-1.72 -2.39 -6.56 +8.21 -5.82 +0.59 +6.70 -6.32
-0.78 -1.48 -1.35 +0.84 +1.85 -3.57 +0.33 +0.38
->
+0.38 +0.33 -3.57 +1.85 +0.84 -1.35 -1.48 -0.78
-6.32 +6.70 +0.59 -5.82 +8.21 -6.56 -2.39 -1.72

-2.94 +3.15 -7.50 +1.98 -3.26 +3.87 -3.34 +1.45 +1.74 -5.57 -2.46 -2.35 +1.66 -2.38 +0.54
-3.03 -3.57 +3.70 -2.92 -1.74 -3.20 -2.82 -3.09 +3.55 -2.62 -2.41 -1.12 +1.59 +3.20 +0.36
-2.65 -1.31 -0.07 -1.93 -2.18 -0.44 -3.22 -1.53 +5.11 -4.72 -2.70 -2.79 +4.96 +2.42 +2.66
->
+2.66 +2.42 +4.96 -2.79 -2.70 -4.72 +5.11 -1.53 -3.22 -0.44 -2.18 -1.93 -0.07 -1.31 -2.65
+0.36 +3.20 +1.59 -1.12 -2.41 -2.62 +3.55 -3.09 -2.82 -3.20 -1.74 -2.92 +3.70 -3.57 -3.03
+0.54 -2.38 +1.66 -2.35 -2.46 -5.57 +1.74 +1.45 -3.34 +3.87 -3.26 +1.98 -7.50 +3.15 -2.94

-0.30 -5.54 +0.12 -6.37 -0.17 -0.37
-1.04 -0.16 -5.39 +0.93 -0.93 +2.44
+0.67 +0.00 -0.74 +0.90 +0.62 +0.34
->
+0.34 +0.62 +0.90 -0.74 +0.00 +0.67
+2.44 -0.93 +0.93 -5.39 -0.16 -1.04
-0.37 -0.17 -6.37 +0.12 -5.54 -0.30

-1.21 -0.84 -0.10 -0.89 +0.75 -1.26 -0.75 +0.81
-0.50 -1.90 -0.50 -0.27 +1.34 -1.46 -0.58 +0.37
-2.86 +0.78 +3.52 +2.52 +2.23 +1.54 -0.78 +0.31
-1.84 -1.53 -2.19 -7.86 -2.17 -0.82 -2.74 +4.63
+1.45 -0.30 +0.38 +0.14 +0.33 -0.08 +0.77 -0.95
-0.27 -1.47 -1.26 -0.34 +0.56 -1.52 -0.15 -0.28
+0.33 -0.35 -1.34 -0.18 +1.12 -1.37 -0.53 -0.27
-2.13 -1.14 +1.91 -3.08 +2.38 -3.02 +0.34 -2.06
+2.11 -1.52 -0.81 +2.78 +0.32 +1.03 +1.27 +1.28
-2.15 -2.29 -4.86 +3.73 -2.34 +0.56 -8.31 -0.59
->
-0.59 -8.31 +0.56 -2.34 +3.73 -4.86 -2.29 -2.15
+1.28 +1.27 +1.03 +0.32 +2.78 -0.81 -1.52 +2.11
-2.06 +0.34 -3.02 +2.38 -3.08 +1.91 -1.14 -2.13
-0.27 -0.53 -1.37 +1.12 -0.18 -1.34 -0.35 +0.33
-0.28 -0.15 -1.52 +0.56 -0.34 -1.26 -1.47 -0.27
-0.95 +0.77 -0.08 +0.33 +0.14 +0.38 -0.30 +1.45
+4.63 -2.74 -0.82 -2.17 -7.86 -2.19 -1.53 -1.84
+0.31 -0.78 +1.54 +2.23 +2.52 +3.52 +0.78 -2.86
+0.37 -0.58 -1.46 +1.34 -0.27 -0.50 -1.90 -0.50
+0.81 -0.75 -1.26 +0.75 -0.89 -0.10 -0.84 -1.21

-0.16 +0.05 -0.05 +0.04 +0.17 +0.07 -0.16 -0.11
+4.35 -4.87 +0.16 -0.45 -5.96 -7.69 -4.23 +1.08
+0.06 +0.27 -0.22 +0.22 +0.06 -0.01 -0.38 +0.37
-0.16 -0.15 +0.14 -0.03 +0.16 +0.06 +0.43 -0.35
->
-0.35 +0.43 +0.06 +0.16 -0.03 +0.14 -0.15 -0.16
+0.37 -0.38 -0.01 +0.06 +0.22 -0.22 +0.27 +0.06
+1.08 -4.23 -7.69 -5.96 -0.45 +0.16 -4.87 +4.35
-0.11 -0.16 +0.07 +0.17 +0.04 -0.05 +0.05 -0.16

-1.53 -1.63 -2.20 -2.37 +1.63 -2.34 -1.86
+1.81 -4.05 +4.20 +5.40 +0.52 -7.10 -3.72
->
-3.72 -7.10 +0.52 +5.40 +4.20 -4.05 +1.81
-1.86 -2.34 +1.63 -2.37 -2.20 -1.63 -1.53

+0.33 -3.65
+1.10 +5.77
-0.20 +7.71
-0.86 -0.70
-1.45 -5.49
+2.55 -3.56
+0.96 +6.52
-0.97 +3.26
-0.93 -5.53
+1.40 -2.40
->
-2.40 +1.40
-5.53 -0.93
+3.26 -0.97
+6.52 +0.96
-3.56 +2.55
-5.49 -1.45
-0.70 -0.86
+7.71 -0.20
+5.77 +1.10
-3.65 +0.33
